Below is a small trained network, with its code and all its weights. Each question gives an input and a target symbol and asks what happens when units are switched off, that is, made to give their printed mean instead of their output.

import numpy as np


def w(rows, s, z=0):
    codes = np.array(rows[::2]) - 128.0
    scale = np.full(codes.shape[1], s)
    scale[-1] = z or s
    return codes * scale


def f(y):
    return np.maximum(y, 0)


def softmax(a):
    e = np.exp(a - a.max(-1, keepdims=True))
    return e / e.sum(-1, keepdims=True)


def log_softmax(a):
    a = a - a.max(-1, keepdims=True)
    return a - np.log(np.exp(a).sum(-1, keepdims=True))


def net(x, mask):
    ids = ['αβεζθλμξπστφψω'.index(c) for c in x.split()]
    T = len(ids)
    res = E[ids] + P[:T]
    u = 0
    for l in range(3):
        q, k, v = (res @ M[l].T for M in (Q, K, V))
        z = softmax(np.where(np.tri(T) > 0, q @ k.T / 2**0.5, -1e9)) @ v
        res = res + np.where(mask[u], z, O[l][:, -1]) @ O[l][:, :-1]
        u += 1
        y = f(res @ A[l][:, :-1].T + A[l][:, -1])
        res = res + np.where(mask[u : u + 4], y, B[l][:, -1]) @ B[l][:, :-1]
        u += 4
    return log_softmax(res[-1] @ U[:, :-1].T + U[:, -1])


Q, K, V, O, A, B = {}, {}, {}, {}, {}, {}
E = w([
[81,57,157,117,181,106,164,47,50,192,138,130],'α',
[123,163,102,110,126,136,145,132,127,166,143,169],'β',
[75,186,53,131,121,199,108,115,126,171,99,142],'ε',
[145,141,90,108,101,154,121,174,185,124,173,111],'ζ',
[38,88,164,126,135,188,77,116,59,90,162,108],'θ',
[141,57,75,92,167,181,66,121,74,156,168,114],'λ',
[174,63,116,51,254,136,74,168,113,119,197,172],'μ',
[153,205,103,101,97,140,60,84,153,151,94,196],'ξ',
[103,115,92,150,224,116,70,114,153,142,85,119],'π',
[98,140,128,26,127,129,109,223,115,104,71,45],'σ',
[181,140,115,94,137,27,151,104,61,79,123,158],'τ',
[171,114,101,141,140,156,180,206,74,100,140,86],'φ',
[122,151,90,169,179,156,157,83,100,50,184,126],'ψ',
[136,176,159,135,116,59,112,172,16,171,137,176],'ω',
],0.02)
P = w([
[87,133,169,112,157,168,204,130,149,106,31,243],'0',
[163,170,234,62,117,195,174,104,122,132,99,126],'1',
[77,133,115,94,169,155,184,143,145,124,61,209],'2',
[194,167,201,45,111,163,135,102,113,137,137,59],'3',
[70,134,78,83,145,111,169,156,147,133,99,184],'4',
[197,172,154,44,100,136,122,115,103,137,169,40],'5',
[64,138,44,63,137,79,148,168,146,141,141,161],'6',
[177,174,104,52,114,119,92,111,66,140,204,32],'7',
[33,145,2,61,137,86,117,188,128,121,180,157],'8',
[138,208,46,61,99,143,87,91,25,160,158,70],'9',
],0.0092)
Q[0] = w([
[174,223,104,16,185,200,112,155,1,180,140,12],'L0H0',
[153,160,184,152,117,152,80,117,131,168,178,42],'L0H0',
],0.0084)
K[0] = w([
[58,193,10,124,99,65,148,187,15,109,254,39],'L0H0',
[192,175,121,99,124,90,163,115,75,45,118,57],'L0H0',
],0.0073)
V[0] = w([
[82,187,122,6,168,53,106,32,138,78,138,123],'L0H0',
[202,144,105,132,149,128,197,197,40,11,3,114],'L0H0',
],0.0046)
O[0] = w([
[2,181,121,15,189,153,78,107,178,66,191,110,254],'L0H0',
[168,169,141,131,155,148,217,163,59,63,86,100,247],'L0H0',
],0.0099,0.0028)
A[0] = w([
[120,99,111,50,126,214,109,137,119,100,109,83,82],'L0N0',
[160,139,89,179,138,192,168,164,254,109,189,172,2],'L0N1',
[193,154,41,181,66,168,143,15,234,37,168,188,113],'L0N2',
[54,45,94,168,130,183,108,211,167,88,73,98,181],'L0N3',
],0.0062,0.0049)
B[0] = w([
[201,196,185,148,115,86,203,65,119,137,85,235,253],'L0N0',
[53,11,200,50,199,88,179,226,66,156,181,170,147],'L0N1',
[50,141,167,153,177,160,134,110,11,228,167,45,183],'L0N2',
[140,85,56,72,2,105,142,140,137,132,129,40,198],'L0N3',
],0.0087,0.0054)
Q[1] = w([
[74,2,52,189,174,101,145,210,226,60,59,115],'L1H0',
[174,130,178,239,151,43,97,114,186,83,124,102],'L1H0',
],0.0079)
K[1] = w([
[112,63,157,126,152,188,197,96,198,115,73,167],'L1H0',
[166,151,254,203,118,153,200,159,179,157,44,142],'L1H0',
],0.0082)
V[1] = w([
[36,212,240,208,161,83,21,229,78,212,45,130],'L1H0',
[105,89,148,176,126,46,32,252,1,27,129,149],'L1H0',
],0.004)
O[1] = w([
[12,250,103,136,175,84,27,175,157,218,56,54,2],'L1H0',
[155,204,207,147,110,2,149,177,109,81,167,86,89],'L1H0',
],0.0089,0.00093)
A[1] = w([
[54,118,115,113,30,202,114,96,156,78,73,109,71],'L1N0',
[97,32,133,116,204,113,105,219,118,186,151,249,70],'L1N1',
[123,101,1,158,166,111,167,242,181,120,127,190,234],'L1N2',
[75,121,125,48,154,87,169,175,98,168,114,112,255],'L1N3',
],0.0064,0.0052)
B[1] = w([
[149,120,60,103,105,87,177,141,122,41,135,116,150],'L1N0',
[84,151,139,88,152,11,177,158,143,137,110,74,166],'L1N1',
[167,160,166,131,124,105,130,93,194,184,217,154,183],'L1N2',
[140,168,133,126,78,208,120,65,168,102,106,112,252],'L1N3',
],0.012,0.013)
Q[2] = w([
[59,116,137,185,139,102,95,175,159,70,74,110],'L2H0',
[26,93,89,162,20,1,160,180,167,160,79,98],'L2H0',
],0.0071)
K[2] = w([
[75,111,166,136,124,121,173,138,106,134,2,96],'L2H0',
[97,84,165,80,102,170,176,185,182,125,41,192],'L2H0',
],0.0078)
V[2] = w([
[19,95,103,242,207,227,194,172,136,89,201,37],'L2H0',
[83,154,103,92,109,101,137,161,3,170,111,179],'L2H0',
],0.0053)
O[2] = w([
[133,104,82,118,166,187,187,163,131,114,192,91,2],'L2H0',
[145,251,116,38,51,73,104,148,62,145,181,142,74],'L2H0',
],0.011,0.0067)
A[2] = w([
[149,157,74,139,84,115,144,172,189,154,154,166,2],'L2N0',
[139,75,117,154,1,203,102,92,120,174,104,114,159],'L2N1',
[152,116,122,133,96,119,139,99,70,75,122,53,74],'L2N2',
[125,150,127,187,136,163,106,91,82,111,158,153,172],'L2N3',
],0.0088,0.0038)
B[2] = w([
[129,194,87,170,157,160,160,139,143,106,56,100,175],'L2N0',
[130,133,100,157,131,31,127,254,109,136,91,168,254],'L2N1',
[87,146,106,164,182,201,106,177,130,174,142,166,222],'L2N2',
[183,19,169,69,124,67,137,155,173,124,83,114,203],'L2N3',
],0.0097,0.0082)
U = w([
[60,126,97,129,117,90,202,64,97,133,122,84,36],'α',
[69,177,129,207,165,178,136,89,160,197,195,253,86],'β',
[101,166,56,166,156,82,173,109,113,126,148,130,23],'ε',
[92,91,158,122,60,147,149,170,194,176,158,93,143],'ζ',
[41,128,134,171,121,128,123,167,130,98,188,185,196],'θ',
[125,103,108,120,52,113,151,123,100,202,192,158,183],'λ',
[99,132,146,122,195,77,124,169,162,108,149,150,54],'μ',
[81,137,96,83,180,153,73,175,159,202,140,164,27],'ξ',
[135,76,107,156,167,140,47,133,195,77,114,96,252],'π',
[147,103,119,70,104,157,135,132,161,81,80,96,20],'σ',
[146,133,125,181,82,150,133,12,119,22,155,144,143],'τ',
[167,140,120,217,158,118,152,125,119,123,121,102,141],'φ',
[136,134,91,119,132,184,131,101,124,121,194,120,220],'ψ',
[120,176,127,181,142,93,117,112,115,100,159,38,252],'ω',
],0.0067,0.0041)

Each question gives the input, a string of symbols that net reads in full, and the target symbol t.
The units are the heads (2 rows each of Q, K, V and O) and the neurons (one row each of A and B). Each row of codes is followed by its name. A weight is (code - 128) times the scale printed after its matrix; where a second scale follows, it is the last column's (O, A, B and U).
mask holds one flag per unit, layer by layer, with each layer's heads first. A switched-off unit (its flag False) gives its mean, the last column of its rows in O or B, instead of its output. The means were averaged over made-up inputs and are rounded, as every weight is.
A unit's drop is (log p(t) with every unit on - log p(t) with that unit switched off) / (log p(t) with every unit on - log p(t) with every unit switched off).
The circuit of an input: a set's keep is (log p(t) with only the set's units on - log p(t) with every unit switched off) / (log p(t) with every unit on - log p(t) with every unit switched off). Starting from the 12 units with the biggest drops (on a tie, the unit counted first), units are removed one at a time, each time the one whose removal leaves the highest keep (on an exact tie, the one counted first), for as long as the keep stays at least 0.8.
units of the circuit, in order: the units of the circuit, biggest drop first
most important unit: the unit with the biggest drop
top k neurons: the k neurons with the biggest drops, biggest first
top k neurons in layer l: the k neurons of layer l with the biggest drops, biggest first
input ψ ζ ω ψ, target ω: units of the circuit, in order	(L1H0)
input φ β μ β ω ω ξ φ τ ψ, target ψ: units of the circuit, in order	(L2H0 L0N2)
input τ τ ε ω β μ β θ ζ, target ζ: units of the circuit, in order	(L0N1 L1N2 L0N3 L1N3)
input σ φ φ β φ τ, target φ: units of the circuit, in order	(L0H0 L2N2)
input ψ λ λ ζ ψ ξ, target ψ: top 2 neurons	(L0N2 L0N0)
input ζ θ ω τ ξ τ ω, target ω: units of the circuit, in order	(L1H0 L1N3)
input σ σ α θ ζ ω λ β, target ω: top 3 neurons	(L0N0 L0N1 L2N2)
input ω π ζ ζ π π β θ, target π: units of the circuit, in order	(L2N3 L1N1 L0H0)
input σ ε ξ τ λ ξ, target τ: units of the circuit, in order	(L0H0 L0N0 L1H0)
input τ θ λ φ β π ψ ψ λ, target λ: top 3 neurons in layer 0	(L0N3 L0N2 L0N0)
input β β π β, target π: top 2 neurons	(L1N2 L0N3)
input ω φ ψ β, target ψ: units of the circuit, in order	(L2H0 L0N2 L1N1)
input ω τ τ π ξ σ θ ω λ λ, target ω: top 2 neurons	(L0N0 L0N3)
input λ τ ε ζ, target τ: units of the circuit, in order	(L0H0 L0N0 L2N1 L1H0)
input ε α β ξ, target ξ: units of the circuit, in order	(L1H0 L0N2 L2N1)
input ψ α ψ β λ ζ ω α ψ ξ, target ψ: most important unit	L0N2
input ε ω ζ π β ζ α ψ τ, target τ: top 2 neurons in layer 2	(L2N1 L2N2)
input ξ θ θ λ π, target π: top 2 neurons	(L0N3 L1N2)
input ψ ω ζ ζ, target ω: units of the circuit, in order	(L1H0 L0N0)
input ζ π φ ω σ β ω α, target ω: most important unit	L1H0
input μ λ ω ε τ ξ φ, target φ: top 2 neurons	(L1N2 L2N0)
input β ω β ε ψ ξ τ α, target τ: top 3 neurons in layer 1	(L1N2 L1N3 L1N1)
input μ ζ ψ, target ψ: top 2 neurons	(L0N2 L2N1)
input ψ β ψ σ ψ ζ π, target π: top 3 neurons	(L0N3 L0N2 L1N2)
input ζ β β ξ ε θ ξ, target ξ: top 2 neurons in layer 0	(L0N2 L0N0)
